Each row has a name. After each piece below comes the name of the row it's from, unless a question asks for something else. Each question is about the rows just above it.

K806: [ 95 114  99 144  53 157]
K775: [108 120 136 134 170 110]
K777: [154 171 108 163 168 186]
K198: [146 176 143 101 107 121]
K962: [118 148  95 151 155 119]
K35: [121 147 112 130 145 135]
K318: [114  90 139 163  79 140]
K921: [ 91  85 135 126 152  85]
K331: [101 121 146 108 176 143]
K131: [ 65  87 104 107  45 129]
K834: [137 112  83 135 185 158]
K267: [139 169 132 139 135 101]
Put [176 143 146 101 108 121] back in order: which row is it? : K331
Put [101 108 121 143 146 176] back in order: which row is it? : K331

K612: [ 91 128 175 144 124 102 139  97 142 118 157 138 148 110 113]
K308: [125 153 112 123 148 121  99 116 121 106 108 137 113 139 134]
K665: [138 124 128 147 139 113 118 102 144 142 110 175 157  91  97]
K297: [113 157 124 138 102  91 142 118 147 175 110 128 144 140  97]
Which row holds these entries in another order? [ 97  91 157 175 110 142 144 102 118 113 139 147 128 124 138] : K665
Which row holds these entries in another order? [124 102 113 142 175 138 128 110  91 157 144 140 147  97 118] : K297
[125 123 148 137 121 106 121 116 113 139 153 112 108  99 134] is which row reordered? : K308
[113  91 128 175 144 124 102 139  97 142 118 157 138 148 110] is which row reordered? : K612
Put [ 91  97 102 110 113 118 124 128 138 139 142 144 147 157 175] back in order: which row is it? : K665
Put [ 91  97 102 110 113 118 124 128 138 140 142 144 147 157 175] back in order: which row is it? : K297
Put [ 97 140 144 128 110 175 147 118 142  91 102 138 124 157 113] back in order: which row is it? : K297

K563: [127 112  98  83  72  65  62]
K78: [218 224 209 175 129  84  47]
K758: [127 112  62  72  84  98  65]
K531: [175  84 129 209 224 218  46]
K500: [151 159 150 125  95  64  43]
K908: [83 77 73 68 70 78 94]
Which row holds these entries in another order? [ 47  84 129 175 209 218 224] : K78
[ 47  84 129 175 209 224 218] is which row reordered? : K78
Which row holds these entries in another order? [83 94 77 73 70 68 78] : K908
[ 46 218 224 209 129  84 175] is which row reordered? : K531
Put [68 70 73 77 78 83 94] back in order: which row is it? : K908
Put [ 65  72 127  98  83 112  62] back in order: which row is it? : K563

K487: [146 131 144 118 135 138 183 144]
K980: [146 132 135 145 183 138 144 118]
K675: [129 118 141 148 166 137 137 172]
K246: [118 144 182 138 135 146 144 132]
K700: [128 133  98 135 149 127  82 125]
K213: [144 183 144 118 146 138 135 132]
K607: [182 146 144 118 145 135 132 138]
Which row holds these entries in another order? [172 137 137 166 148 141 118 129] : K675
Which row holds these entries in another order? [138 135 146 144 132 118 144 182] : K246
[146 138 135 132 144 183 144 118] is which row reordered? : K213
[144 146 131 144 118 135 138 183] is which row reordered? : K487
Which row holds these entries in another order? [144 146 132 144 135 138 183 118] : K213
Which row holds these entries in another order? [118 132 135 138 144 144 146 182] : K246

K140: [143 135  56 124 123 103]
K800: [143 100  58 126 122 106]
K546: [126 135 115  88 145 116]
K410: [143 123  57 103 124 135]
[ 56 103 123 124 135 143] is which row reordered? : K140
Which row holds these entries in another order? [116 145  88 115 135 126] : K546

K191: [ 52  96 107 151]
K377: [108  52  96 151]
K214: [ 52  96 152 107]
Put [107 151  52  96] back in order: which row is it? : K191
Put [151  96  52 108] back in order: which row is it? : K377
Put [151  52  96 107] back in order: which row is it? : K191
Put [107  52  96 152] back in order: which row is it? : K214
Which row holds these entries in another order? [152 107  96  52] : K214
Put [152  52  96 107] back in order: which row is it? : K214

K45: [119 135 121 182 129]
K310: [158  43 176  87 164]
K433: [122 125 107 112 166]
K333: [126 166 107 112 122]
Which row holds these entries in another order? [129 182 121 135 119] : K45
Which row holds these entries in another order? [176  87 164 158  43] : K310
Put [112 122 126 107 166] back in order: which row is it? : K333

K582: [117 147 201 190 144 178  90 173 107  79]
K109: [146  54 100  89 138 140 135 126 122 151]
K94: [ 89 135 122 151 100 126 137 140 146  54]
Put [ 54  89 135 122 151 100 126 137 140 146] back in order: which row is it? : K94
Which row holds these entries in another order? [126 100  89 122 140 146 138  54 135 151] : K109
Which row holds these entries in another order? [146  54  89 135 122 151 100 126 137 140] : K94
Put [ 79  90 107 117 144 147 173 178 190 201] back in order: which row is it? : K582

K399: [137 131 134 133 133]
K662: [101 155 134  88 102]
K583: [155 120 134 190 141]
K617: [110 148 142 103 125]
K219: [155 120 140 182 159]
K258: [141 124 137 178 144]
K124: [157 121 120 149 137]
K573: [133 131 134 132 127]
K776: [137 127 134 133 133]
K424: [137 120 141 185 116]
K469: [120 155 159 140 183]
Which row holds these entries in another order? [125 103 142 148 110] : K617
[140 182 159 155 120] is which row reordered? : K219

K702: [163 139  88 147 177  80 101 125  80 130 119 136 136  52  72 123 117  75
  85 150 157 176 143 169  95 114 109 118 149 110 161 126 130 126 124 146
 131 150 148 157  98 149 110 161 186 132]
K32: [130 110 114 176 161 123 139  72 161 136  80 117  95 126 109 169 131 126
 119 150  80  85 110 150 157 131 186 149 148 147 118 163 124 132  88  98
 125 149 157 146 136 101  52 143 177  75]
K823: [107 110 139 124 111 129 144 143 112 125 138 130 140 111 125 114 121 110
 145 139 117 104 136 114 126 146 134 113 121 133 116 126 122 160 135 138
 116 135 115 148 133 135 131 108 119 122]
K352: [123 118 120 147 123 111 128 119 115  97 117 150 138 143 145 130 145 105
 117 147 125 134 107 113 136 119 128 114 156 144 131 123  89 123 106 110
 139 126 126 118 126 104 135 125 107 133]
K543: [140 139 145  90 135 124 139 171 184 110 153 101 131 158 108 105 113 122
 149 112 103 111 183 130 114 145 106 137  96 101 129 146 139 140  72 131
 122 101 151 158 143 148 125 134  88 146]
K494: [118 136  76 145 144 149 175 154 113 138 118 133 145 172 148 131 103  86
 103 142 170  97 130  99 100 106 125 144  79 111 128 116 135  91  86 142
 106 143 112  99 167 127  83 104 205 167]
K136: [122 113 107 125 116 122 119 110 144 111 160 115 126 146 110 126 138 143
 125 124 136 133 130 117 104 145 148 112 114 111 139 129 116 121 135 131
 115 108 139 135 140 133 138 134 135 121]
K934: [111 112 139 111 126 137 143 116 133 139 138 109 132 147 136 137  83 128
 121 137 114 136 126 142 104 128 132 128 134 139 132 115 112 150 136 118
 112 142 121 130 120 134 150 124 111 150]
K479: [ 72 109 139 146 143  80 117 125 147 157 177 114  52 131  80 136 118 126
 100 130 132 123 157  95 110 161 130 119 169 124 161 149 163 126 150 110
  85 176 148  75 186  88 149 150  98 136]
K615: [125 125 133 120 110 126 123 147 156 145 107 123 143 123 107 130 119 134
 135 128 106 125 150 139 111 119 118 117 136 104 128 117 105 115 118 113
 114 147  89 131 126 138 123  97 144 145]
[ 52  72  75  80  80  85  88  95  98 101 109 110 110 114 117 118 119 123
 124 125 126 126 130 130 131 132 136 136 139 143 146 147 148 149 149 150
 150 157 157 161 161 163 169 176 177 186] is which row reordered? : K702
Which row holds these entries in another order? [149 150  98 136  72 109 139 146 143  80 117 125 147 157 177 114  52 131
  80 136 118 126 100 130 132 123 157  95 110 161 130 119 169 124 161 149
 163 126 150 110  85 176 148  75 186  88] : K479
[163 146 147 186 131 130 136 169 124 117 149 126 114 123 176 149  98 126
  85 109 157 148 161 119 150 177 118 110  72 125  75 132 139 143  80 157
  52 101 150 136  80  95 130 110  88 161] is which row reordered? : K702
Which row holds these entries in another order? [114 135 110 108 121 131 146 138 134 116 121 111 143 140 111 117 126 113
 138 129 130 133 122 112 148 144 136 122 145 160 139 135 135 116 104 119
 124 133 125 114 139 110 107 115 125 126] : K823
Put [ 89  97 104 105 106 107 107 110 111 113 114 115 117 117 118 118 119 119
 120 123 123 123 123 125 125 126 126 126 128 128 130 131 133 134 135 136
 138 139 143 144 145 145 147 147 150 156] back in order: which row is it? : K352
Put [145 144  97 123 138 126 131  89 147 114 113 118 115 105 117 128 104 136
 117 118 119 111 139 150 125 106 128 135 134 119 130 107 123 143 123 107
 145 156 147 123 126 110 120 133 125 125] back in order: which row is it? : K615
Put [ 52  72  75  80  80  85  88  95  98 101 109 110 110 114 117 118 119 123
 124 125 126 126 130 131 131 132 136 136 139 143 146 147 148 149 149 150
 150 157 157 161 161 163 169 176 177 186] back in order: which row is it? : K32

K126: [128 115 104 119 140 119 148 125]
K296: [134 168 116 140 202 163 137 133]
K558: [140 118 148 125 115 104 128 119]
K898: [136 130 145 110  88 103  80 117]
K62: [139 106 146 143  88 107 164 118]
K556: [116 118 119 104 140 125 148 128]
K366: [149 115 118 104 125 128 119 140]
K218: [133 163 122 149 188 185 216 134]
K923: [163 121 216 133 134 188 185 149]
K58: [136 150 114 136 178 138  91 125]
Which row holds these entries in another order? [119 128 104 115 125 148 118 140] : K558
[149 216 122 133 163 188 134 185] is which row reordered? : K218
Put [115 128 125 140 118 119 148 104] back in order: which row is it? : K558
Which row holds these entries in another order? [104 115 118 119 125 128 140 148] : K558
Put [188 149 163 216 122 134 133 185] back in order: which row is it? : K218
Put [128 119 140 118 148 125 115 104] back in order: which row is it? : K558

K815: [114 134 125 128]
K174: [134 114 124 128]
K826: [125 134 115 128]
Put [125 128 114 134] back in order: which row is it? : K815
Which row holds these entries in another order? [128 115 134 125] : K826
Put [124 128 134 114] back in order: which row is it? : K174
Put [128 125 134 115] back in order: which row is it? : K826
Which row holds these entries in another order? [128 114 134 124] : K174
Which row holds these entries in another order? [128 125 134 114] : K815
[114 124 128 134] is which row reordered? : K174

K835: [113 142 135 126 145  95 149 139 116]
K840: [ 98  92 152 164 111 127 133 132 106]
K853: [111 152  98 106 127 134 164 132  92]
K774: [130 126 136 158 133 143 133 148 107]
K251: [144 132 145 134 131 136 128 116 126]
K832: [137 123 105 138 146 159 103 139 120]
K16: [173 140 145 163 154 130 121 142  97]
K347: [123 133 126 127 116 119 120 143 129]
K641: [146 106 120 123 139 138 137 103 159]
K850: [116 135 128 131 132 127 144 134 145]
[ 92  98 106 111 127 132 133 152 164] is which row reordered? : K840
[128 116 126 144 132 145 134 131 136] is which row reordered? : K251
[131 145 134 127 135 132 128 144 116] is which row reordered? : K850
Put [143 126 116 120 127 119 129 133 123] back in order: which row is it? : K347
Put [164 133 111  92 152 132 127 106  98] back in order: which row is it? : K840
[132 164  92  98 127 106 111 152 134] is which row reordered? : K853
Which row holds these entries in another order? [159 103 137 138 139 123 120 106 146] : K641

K632: [123 137 103 130 152]
K995: [136 134 120 137 138]
K10: [118 134 137 138 136]
K65: [136 138 134 137 120]
K739: [128 124  63 142 135]
K153: [135 142 123  64 128]
K272: [137 119 134 138 136]
Which row holds these entries in another order? [152 123 137 103 130] : K632
Put [138 136 118 134 137] back in order: which row is it? : K10
Put [135 142  63 124 128] back in order: which row is it? : K739
Put [118 134 136 137 138] back in order: which row is it? : K10
Put [134 138 136 137 119] back in order: which row is it? : K272
Which row holds these entries in another order? [134 118 137 136 138] : K10
[136 138 134 119 137] is which row reordered? : K272

K658: [113 120 125  99  58 116 148 128 105 155 133 183  81 158 166  91 111 165
 101 134 140 122 136 112 171 145  86 168  90]
K236: [123 163 125 120 158  85 109 172 104 148 118 100 129 154 134  87 120 148
 132 106 141 110 130  65 124 137 118 170  95]
K528: [143 143 161 144 112 158 134 133 140 126  96 140 145  79 117 115 124 125
 137 140 108 125 143 133 145  58  85 118 192]
K286: [109 141 110 130 104 120 106 123  87 100 171 120 147 124 134 118 154 118
 125 132 158 170 163  85 148 129  65 137  95]
K978: [144 112 161 146  96 145 134 140 117 143 192 126  58 143 140 125 158  79
 137 125 118 133 143 108 124  85 133 115 140]
K869: [118 123 147 148 104 120 132 170 158  85 124 134 125 109 154 100 129 120
  87 118 172 163 137 110  95  65 141 130 106]
Which row holds these entries in another order? [ 95 170 118 137 124  65 130 110 141 106 132 148 120  87 134 154 129 100
 118 148 104 172 109  85 158 120 125 163 123] : K236
Which row holds these entries in another order? [134  65  85 129 137 118 170 104  87 120  95 158 109 148 163 124 118 172
 154 132 110 120 125 130 100 106 148 123 141] : K236
Put [106 130 141  65  95 110 137 163 172 118  87 120 129 100 154 109 125 134
 124  85 158 170 132 120 104 148 147 123 118] back in order: which row is it? : K869
Which row holds these entries in another order? [158  85 124 134 125 109 154 100 129 120  87 118 172 163 137 110  95  65
 141 130 106 118 123 147 148 104 120 132 170] : K869
Put [126  58 143 140 125 158  79 137 125 118 133 143 108 124  85 133 115 140
 144 112 161 146  96 145 134 140 117 143 192] back in order: which row is it? : K978
Which row holds these entries in another order? [115 140 144 112 161 146  96 145 134 140 117 143 192 126  58 143 140 125
 158  79 137 125 118 133 143 108 124  85 133] : K978
[132 129 172 163 154 123 147 134 130 124 110 109 125 158 170  65 118 106
  95 120 118 141  85 137 104 148 100 120  87] is which row reordered? : K869

K689: [152 138 153  83]
K951: [167 130 142  92]
K125: [144 110  88 127]
K461: [ 98 143 148  78]
K404: [ 78 149 143  98]
K359: [111  88 126 144]
K315: [111 144 127  88]
K392: [144 145 200 101]
[ 88 127 144 111] is which row reordered? : K315
Put [ 98 143 149  78] back in order: which row is it? : K404
Put [ 78  98 143 148] back in order: which row is it? : K461
Put [ 88 111 127 144] back in order: which row is it? : K315
Which row holds these entries in another order? [ 78 143 149  98] : K404
Put [127  88 111 144] back in order: which row is it? : K315

K953: [118  42 159 153 113]
K964: [154 121 160 122 138]
K530: [141  57 151 141  95]
K952: [128 126 118 105 125]
K637: [141  57 150 141  95]
K457: [114 179  89 121 123]
K676: [134 139 113 126 153]
Which row holds these entries in another order? [141  95 141  57 151] : K530
[ 95 141 151  57 141] is which row reordered? : K530
Which row holds these entries in another order? [ 42 113 118 153 159] : K953

K861: [132  85 148 143  71 128  66 153 122 159 148  87 149 180 145 157  66 157
 148 129  93 103 162 137  54 126 167 124 103 126  85 131]
K568: [122 128  93 157 102  85 132 148 153 126 145 149 126 148 148  54  70  66
 180 159  66 124 137  85 131 162 167  87 129 103 157 143]
K200: [ 85 129 137  93  85 148 126 132  87 157 128  66 157 124  54 103 103 148
 143 122 159 167  66  70 149 153 162 145 148 131 180 126]
Put [122 129 153  66 137 103 148 126  66 126 148 103 145 143 180 149 148 167
  71 132  87 157 157 131  85 162  93 159 124 128  54  85] back in order: which row is it? : K861
Which row holds these entries in another order? [ 54  66  66  70  85  85  87  93 103 103 122 124 126 126 128 129 131 132
 137 143 145 148 148 148 149 153 157 157 159 162 167 180] : K200
Which row holds these entries in another order? [131  85 126 103 124 167 126  54 137 162 103  93 129 148 157  66 157 145
 180 149  87 148 159 122 153  66 128  71 143 148  85 132] : K861
Put [143 157 103 129  87 167 162 131  85 137 124  66 159 180  66  70  54 148
 148 126 149 145 126 153 148 132  85 102 157  93 128 122] back in order: which row is it? : K568
Put [ 54  66  66  70  85  85  87  93 102 103 122 124 126 126 128 129 131 132
 137 143 145 148 148 148 149 153 157 157 159 162 167 180] back in order: which row is it? : K568

K51: [107 135 145 145 117  82  95 121]
K639: [107 135 145 145  82 121 117  96]
K879: [168 190 176 103 107  98 121 124]
K194: [ 84 131  92 163 141 154  46 105]
K687: [168  88 130  90 103  90 173 132]
K648: [122 186 102  68 118 135 115 173]
K620: [117 160 104 140 134 114 201 107]
K473: [ 90 103 174 168 130  88  90 132]
[ 68 102 115 118 122 135 173 186] is which row reordered? : K648
Which row holds these entries in another order? [105  46 154 141 163  92 131  84] : K194
[132  90  88 130 168 174 103  90] is which row reordered? : K473
[135  95 117 107 121  82 145 145] is which row reordered? : K51

K986: [119 109 128 126]
K493: [122 125 135 132]
K454: [138 120 152 155]
K704: [132 157 116 150]
K283: [178 139 172 172]
K226: [110 126 128 119]
K430: [153 138 120 155]
K172: [122 115 145 147]
Put [139 172 172 178] back in order: which row is it? : K283
Put [138 153 120 155] back in order: which row is it? : K430
Put [155 138 120 152] back in order: which row is it? : K454
[157 116 132 150] is which row reordered? : K704
Put [120 138 153 155] back in order: which row is it? : K430
Put [115 122 145 147] back in order: which row is it? : K172
Put [119 109 126 128] back in order: which row is it? : K986

K255: [133  54 212 183 112  83]
K852: [164 144 135 171 123 116]
K201: [143 135 128 109 162 142]
K220: [ 90 164 129  92 171 135]
K254: [ 54 213 133  83 183 112]
K574: [116 134 167 156 131 121]
Put [123 144 171 164 116 135] back in order: which row is it? : K852
Which row holds these entries in another order? [116 123 171 135 144 164] : K852
Which row holds these entries in another order? [112  54 213 133  83 183] : K254

K846: [ 56 145  60 141  75 172  56 220 189  45]
K411: [106  90 116 138 121 176 175  90  99 153]
K799: [165  91  78 176 124  47 109  45 139 186]
K209: [108 179  32 141 208 171 183 184 214  56]
K46: [ 46 176  47 124 139 185 109 165  91  78]
K417: [165 186 176 124  47  78  46 139  91 109]
K616: [186 124 165 176  47  78 139  45  91 108]
[ 78  91 165 109 185 139 124  47 176  46] is which row reordered? : K46
Put [186 139  45 109  47 124 176  78  91 165] back in order: which row is it? : K799
[139  91 109 165 186 176 124  47  78  46] is which row reordered? : K417
Put [109  45 165 186 176  91  47  78 124 139] back in order: which row is it? : K799

K944: [107 126 212  70  88 138 155 113 102]
K994: [ 88 108 212 103 113 138 155 126  70]
K778: [104 113 108 138 212  88 126 155  70]
K459: [155 102 212 108 113 126  88  70 139]
K914: [113 138 108 212  70 155 102  88 126]
K75: [107 137 216 106 143 128 198 118 127]
K302: [106 137 127 118 107 198 128 216 142]
K801: [162 105  54 177 146 157 122 119 185]
[108  88 138  70 126 155 212 113 102] is which row reordered? : K914
[126  88 102 155  70 212 108 138 113] is which row reordered? : K914
[ 70  88 103 108 113 126 138 155 212] is which row reordered? : K994
[127 107 137 216 106 143 128 198 118] is which row reordered? : K75
Put [ 54 105 119 122 146 157 162 177 185] back in order: which row is it? : K801

K710: [120 143 117 118 134 126 132 177  91 147 109 139  75 167 198 124 176]
K516: [139 185 133 132  97 131 151 124 173 117  93 133  76 135 152  83 131]
K3: [117  75 176 134 139 118 120 109  91 176 198 132 167 126 143 147 124]
K462: [141  60 141 108 106 123  80 133  70 138 171 142  84 102 130 101 131]
K793: [120 117 139 126 134 167 118 109 176 132 143 197  75  91 147 124 176]
K987: [120 102 128 130 141 120 132 159 100 126 100 140 163 123 117 134 129]
K305: [147 105 133 148 138 145 180 144 115  86  44 120 159 159  98 136 125]
K578: [120 102 128 130 141 120 132 159 100 126 100 112 102 187 108 103 132]
K699: [128 113 125 109 159 134 144 135 114 106  95 127 177 136 145 177 131]
K385: [128 153 138 120 128 117 147 119 136 118 161 133 132 128 127 131 119]
[ 80 133  70 138 171 142  84 102 130 101 131 141  60 141 108 106 123] is which row reordered? : K462
[124 147 143 126 167 132 198 176  91 109 120 118 139 134 176  75 117] is which row reordered? : K3
[119 131 127 128 132 133 161 118 136 119 147 117 128 120 138 153 128] is which row reordered? : K385

